Below are the code and all the weights of a small trained network. Each question names an input and a target symbol and asks about switching units off, where a switched-off unit gives its printed mean instead of its output.

import numpy as np


def w(rows, s, z=0):
    codes = np.array(rows[::2]) - 128.0
    scale = np.full(codes.shape[1], s)
    scale[-1] = z or s
    return codes * scale


def norm(h):
    return h / np.sqrt((h * h).mean(-1, keepdims=True) + 1e-5)


def f(y):
    return y / 2 * (1 + np.tanh(0.7978845608 * (y + 0.044715 * y**3)))


def softmax(a):
    e = np.exp(a - a.max(-1, keepdims=True))
    return e / e.sum(-1, keepdims=True)


def log_softmax(a):
    a = a - a.max(-1, keepdims=True)
    return a - np.log(np.exp(a).sum(-1, keepdims=True))


def net(x, mask):
    ids = ['ΓΔΘΛΞΠαβεημστφψω'.index(c) for c in x.split()]
    T = len(ids)
    res = E[ids] + P[:T]
    q, k, v = (norm(res) @ M[0].T for M in (Q, K, V))
    z = softmax(np.where(np.tri(T) > 0, q @ k.T / 2**0.5, -1e9)) @ v
    res = res + np.where(mask[0], z, O[0][:, -1]) @ O[0][:, :-1]
    y = f(norm(res) @ A[0][:, :-1].T + A[0][:, -1])
    res = res + np.where(mask[1:9], y, B[0][:, -1]) @ B[0][:, :-1]
    return log_softmax(norm(res)[-1] @ U[:, :-1].T + U[:, -1])


Q, K, V, O, A, B = {}, {}, {}, {}, {}, {}
E = w([
[99,192,89,44,116,138],'Γ',
[121,76,108,155,129,112],'Δ',
[91,116,104,132,131,83],'Θ',
[118,147,115,123,167,97],'Λ',
[178,113,109,160,99,109],'Ξ',
[63,104,120,134,143,91],'Π',
[123,75,108,157,127,112],'α',
[151,116,187,95,105,150],'β',
[98,23,60,151,143,178],'ε',
[124,50,55,143,62,95],'η',
[227,122,103,97,124,146],'μ',
[147,103,55,77,208,88],'σ',
[109,128,158,174,123,118],'τ',
[135,145,116,129,80,163],'φ',
[101,139,154,166,131,93],'ψ',
[178,118,122,103,6,184],'ω',
],0.025)
P = w([
[99,146,198,11,134,111],'0',
[108,123,169,54,138,127],'1',
[112,117,156,77,133,128],'2',
[112,118,148,88,130,127],'3',
[119,118,141,100,132,127],'4',
[121,121,135,108,132,126],'5',
[122,122,132,122,133,124],'6',
[123,127,126,130,131,125],'7',
[126,125,118,146,136,129],'8',
[126,131,117,159,132,121],'9',
[128,136,108,169,133,130],'10',
[127,131,109,179,132,128],'11',
],0.013)
Q[0] = w([
[87,38,19,183,86,27],'H1',
[138,61,97,96,255,51],'H1',
],0.0092)
K[0] = w([
[104,175,55,255,117,117],'H1',
[158,161,46,139,191,5],'H1',
],0.0098)
V[0] = w([
[238,102,119,177,186,173],'H1',
[82,62,254,245,51,205],'H1',
],0.0053)
O[0] = w([
[79,66,204,2,237,69,3],'H1',
[67,6,160,128,27,150,96],'H1',
],0.0068,0.0034)
A[0] = w([
[138,152,253,149,134,148,82],'N1',
[178,80,128,139,124,117,218],'N2',
[205,150,96,78,143,165,96],'N3',
[81,132,178,132,171,126,2],'N4',
[162,121,156,118,73,117,43],'N5',
[117,129,155,118,94,181,95],'N6',
[103,186,134,185,125,117,105],'N7',
[181,164,127,151,66,99,62],'N8',
],0.015,0.0031)
B[0] = w([
[216,143,48,14,101,151,196],'N1',
[142,207,139,137,144,139,249],'N2',
[97,70,120,245,50,149,224],'N3',
[242,114,141,118,190,65,121],'N4',
[132,136,141,146,216,39,184],'N5',
[54,182,136,206,232,122,196],'N6',
[235,96,113,224,116,192,255],'N7',
[166,2,139,122,212,121,213],'N8',
],0.0078,0.0042)
U = w([
[93,190,107,109,85,166,176],'Γ',
[103,147,146,137,121,80,149],'Δ',
[253,123,98,133,96,197,111],'Θ',
[164,234,128,175,172,132,51],'Λ',
[167,46,170,133,204,60,32],'Ξ',
[127,170,167,173,75,118,120],'Π',
[108,144,149,140,123,67,162],'α',
[133,126,169,76,143,157,254],'β',
[103,70,75,104,170,224,75],'ε',
[147,99,60,87,75,71,90],'η',
[117,121,129,132,134,122,87],'μ',
[115,127,67,103,197,87,110],'σ',
[104,116,124,133,124,127,133],'τ',
[64,144,177,167,195,186,139],'φ',
[118,131,139,138,107,134,101],'ψ',
[163,104,223,154,78,181,162],'ω',
],0.014,0.0079)

Each question gives the input, a string of symbols that net reads in full, and the target symbol t.
The units are the heads (2 rows each of Q, K, V and O) and the neurons (one row each of A and B). Each row of codes is followed by its name. A weight is (code - 128) times the scale printed after its matrix; where a second scale follows, it is the last column's (O, A, B and U).
mask holds one flag per unit, heads first, then neurons. A switched-off unit (its flag False) gives its mean, the last column of its rows in O or B, instead of its output. The means were averaged over made-up inputs and are rounded, as every weight is.
A unit's drop is (log p(t) with every unit on - log p(t) with that unit switched off) / (log p(t) with every unit on - log p(t) with every unit switched off).
The circuit of an input: a set's keep is (log p(t) with only the set's units on - log p(t) with every unit switched off) / (log p(t) with every unit on - log p(t) with every unit switched off). Starting from all 9 units, units are removed one at a time, each time the one whose removal leaves the highest keep (on an exact tie, the one counted first), for as long as the keep stays at least 0.8.
units of the circuit, in order: the units of the circuit, biggest drop first
most important unit: the unit with the biggest drop
top k neurons: the k neurons with the biggest drops, biggest first
drop when u is switched off: that unit's drop, to one decimal
input Θ σ η α β Λ α, target Λ: units of the circuit, in order	N2; H1; N8
input τ Π σ ψ β ε τ ψ, target ω: units of the circuit, in order	H1; N7
input Θ Ξ ψ μ Γ τ μ ω, target ω: units of the circuit, in order	H1; N6; N1
input Θ σ Γ β, target β: units of the circuit, in order	N1; H1; N6; N7
input Λ μ Λ Λ ε η η ω Λ ω Θ, target Θ: most important unit	N7
input α Ξ τ Δ Λ Π, target Λ: top 3 neurons	N8; N7; N3
input Θ Θ Δ, target Θ: units of the circuit, in order	H1; N6
input Π Θ ε α φ Θ Π Γ Δ Δ τ, target Θ: top 2 neurons	N1; N7
input α ε Ξ Λ Λ φ Ξ α, target Ξ: top 2 neurons	N3; N6
input Θ Λ Λ Δ, target Λ: top 2 neurons	N2; N8
input Δ Θ α, target Θ: drop when N6 is switched off	1.0
input φ β Ξ, target Ξ: drop when N5 is switched off	0.1
input Ξ ε Θ Δ μ Γ Λ Δ, target Λ: drop when N8 is switched off	0.3
input τ α β σ Δ, target σ: drop when N3 is switched off	0.4
input Θ ω α φ Θ Ξ Π, target Ξ: most important unit	N4
